Here is a tiny trained network, its code and every weight. The questions are about switching its units off for an input and a target symbol, where a switched-off unit gives its printed mean instead of its output.

import numpy as np


def w(rows, s, z=0):
    codes = np.array(rows[::2]) - 128.0
    scale = np.full(codes.shape[1], s)
    scale[-1] = z or s
    return codes * scale


def norm(h):
    return h / np.sqrt((h * h).mean(-1, keepdims=True) + 1e-5)


def f(y):
    return y / 2 * (1 + np.tanh(0.7978845608 * (y + 0.044715 * y**3)))


def softmax(a):
    e = np.exp(a - a.max(-1, keepdims=True))
    return e / e.sum(-1, keepdims=True)


def log_softmax(a):
    a = a - a.max(-1, keepdims=True)
    return a - np.log(np.exp(a).sum(-1, keepdims=True))


def net(x, mask):
    ids = ['ΔΞΣΦΩαβγεζηλμπτ'.index(c) for c in x.split()]
    T = len(ids)
    res = E[ids] + P[:T]
    r = norm(res)
    for j in range(2):
        rows = slice(2 * j, 2 * j + 2)
        q, k, v = (r @ M[0][rows].T for M in (Q, K, V))
        z = softmax(np.where(np.tri(T) > 0, q @ k.T / 2**0.5, -1e9)) @ v
        o = O[0][rows]
        res = res + np.where(mask[j], z, o[:, -1]) @ o[:, :-1]
    y = f(norm(res) @ A[0][:, :-1].T + A[0][:, -1])
    res = res + np.where(mask[2:26], y, B[0][:, -1]) @ B[0][:, :-1]
    return log_softmax(norm(res)[-1] @ U[:, :-1].T + U[:, -1])


Q, K, V, O, A, B = {}, {}, {}, {}, {}, {}
E = w([
[128,127,159],'Δ',
[114,206,155],'Ξ',
[57,173,93],'Σ',
[99,205,71],'Φ',
[245,125,253],'Ω',
[114,93,140],'α',
[115,89,144],'β',
[136,152,131],'γ',
[15,205,93],'ε',
[173,73,163],'ζ',
[139,146,128],'η',
[67,66,74],'λ',
[56,225,206],'μ',
[56,152,106],'π',
[144,165,130],'τ',
],0.015)
P = w([
[147,121,38],'0',
[1,6,194],'1',
[23,105,173],'2',
[27,106,173],'3',
[26,116,170],'4',
[27,120,170],'5',
[33,127,169],'6',
[37,133,165],'7',
[38,139,163],'8',
[39,135,165],'9',
[43,139,164],'10',
[47,145,164],'11',
[50,152,166],'12',
],0.0059)
Q[0] = w([
[181,110,210],'h0',
[154,42,155],'h0',
[95,104,50],'h1',
[135,251,90],'h1',
],0.024)
K[0] = w([
[187,142,202],'h0',
[87,131,191],'h0',
[191,73,156],'h1',
[111,169,254],'h1',
],0.022)
V[0] = w([
[137,134,248],'h0',
[60,143,187],'h0',
[126,126,80],'h1',
[48,135,85],'h1',
],0.015)
O[0] = w([
[102,4,191,111],'h0',
[52,91,82,190],'h0',
[179,139,119,111],'h1',
[168,222,104,255],'h1',
],0.011,0.0051)
A[0] = w([
[2,180,165,173],'n0',
[130,138,32,51],'n1',
[150,114,113,140],'n2',
[146,10,21,255],'n3',
[157,111,157,127],'n4',
[148,124,95,100],'n5',
[163,75,102,153],'n6',
[10,139,206,114],'n7',
[145,140,123,111],'n8',
[155,173,129,109],'n9',
[152,198,137,99],'n10',
[49,139,166,93],'n11',
[139,148,126,99],'n12',
[186,149,98,78],'n13',
[124,139,113,91],'n14',
[203,142,212,95],'n15',
[153,132,192,77],'n16',
[79,140,69,121],'n17',
[50,166,13,84],'n18',
[52,140,139,125],'n19',
[140,199,136,160],'n20',
[118,121,171,85],'n21',
[103,127,148,104],'n22',
[133,142,131,100],'n23',
],0.013,0.0031)
B[0] = w([
[93,107,91,254],'n0',
[93,174,147,147],'n1',
[125,136,118,122],'n2',
[253,199,103,191],'n3',
[131,148,139,128],'n4',
[117,143,126,120],'n5',
[163,162,112,131],'n6',
[46,115,164,225],'n7',
[121,123,128,128],'n8',
[121,107,120,161],'n9',
[135,98,110,191],'n10',
[80,110,140,177],'n11',
[125,121,125,132],'n12',
[84,117,130,140],'n13',
[126,127,131,129],'n14',
[112,91,157,148],'n15',
[112,133,159,130],'n16',
[123,110,154,174],'n17',
[124,168,185,225],'n18',
[95,99,131,183],'n19',
[126,101,132,206],'n20',
[108,143,130,132],'n21',
[114,125,130,136],'n22',
[126,124,125,128],'n23',
],0.034,0.0081)
U = w([
[133,101,251,191],'Δ',
[190,170,120,129],'Ξ',
[133,201,207,162],'Σ',
[117,149,170,197],'Φ',
[100,97,61,55],'Ω',
[146,95,62,254],'α',
[123,24,145,79],'β',
[171,178,71,64],'γ',
[125,125,160,116],'ε',
[182,24,121,73],'ζ',
[125,156,83,43],'η',
[112,153,145,102],'λ',
[129,198,131,48],'μ',
[136,179,118,43],'π',
[122,172,157,59],'τ',
],0.015,0.006)

Each question gives the input, a string of symbols that net reads in full, and the target symbol t.
The units are the heads (2 rows each of Q, K, V and O) and the neurons (one row each of A and B). Each row of codes is followed by its name. A weight is (code - 128) times the scale printed after its matrix; where a second scale follows, it is the last column's (O, A, B and U).
mask holds one flag per unit, heads first, then neurons. A switched-off unit (its flag False) gives its mean, the last column of its rows in O or B, instead of its output. The means were averaged over made-up inputs and are rounded, as every weight is.
A unit's drop is (log p(t) with every unit on - log p(t) with that unit switched off) / (log p(t) with every unit on - log p(t) with every unit switched off).
The circuit of an input: a set's keep is (log p(t) with only the set's units on - log p(t) with every unit switched off) / (log p(t) with every unit on - log p(t) with every unit switched off). Starting from the 12 units with the biggest drops (on a tie, the unit counted first), units are removed one at a time, each time the one whose removal leaves the highest keep (on an exact tie, the one counted first), for as long as the keep stays at least 0.8.
circuit, biggest first: the units of the circuit, biggest drop first
k most important neurons: the k neurons with the biggest drops, biggest first
which heads matter: for each layer, one digit per head in row order, 1 if its drop is at least 0.15 and else 0, layers parted by /
drop of u: that unit's drop, to one decimal
input Δ Δ Ξ, target ζ: which heads matter : 10
input τ ε γ γ Δ τ Δ π α, target α: which heads matter : 11
input ζ μ ζ τ ζ γ γ β, target β: circuit, biggest first : n18; h1
input ζ ε γ Δ Δ τ τ ε γ, target β: 2 most important neurons : n18; n3
input ζ λ Σ Ω γ Δ τ Δ Δ β π β, target β: circuit, biggest first : n18; h0
input Δ τ Δ α η α τ μ α, target ζ: circuit, biggest first : h0; h1; n3
input ζ τ τ τ Φ τ μ γ Ω ε α, target β: 2 most important neurons : n18; n7
input Δ Δ Δ, target β: circuit, biggest first : n18; h0
input γ γ Ω ε π Ω τ Ξ α τ α β λ, target Σ: circuit, biggest first : n18; n3
input ζ ε π γ τ, target β: 3 most important neurons : n18; n3; n15
input τ α α Δ μ Δ Δ η τ η β, target α: 3 most important neurons : n18; n3; n15
input τ τ Σ ε τ, target α: 4 most important neurons : n18; n10; n7; n3
input τ λ ε Σ Δ γ ε τ Δ τ β γ β, target α: 3 most important neurons : n18; n3; n1
input Δ γ τ α, target ζ: most important neuron : n18
input Δ Ω τ τ η Ω η γ, target ζ: drop of n15 : 0.2
input τ τ γ Δ η ζ β α, target α: drop of n18 : 1.9
input ζ γ α ε β ε Ω γ, target β: drop of n18 : 0.2
input Δ Δ τ γ τ τ τ β Δ Σ β, target ζ: drop of n1 : 0.1
input ζ λ π ε Σ Δ β β μ μ Ξ, target β: most important neuron : n18
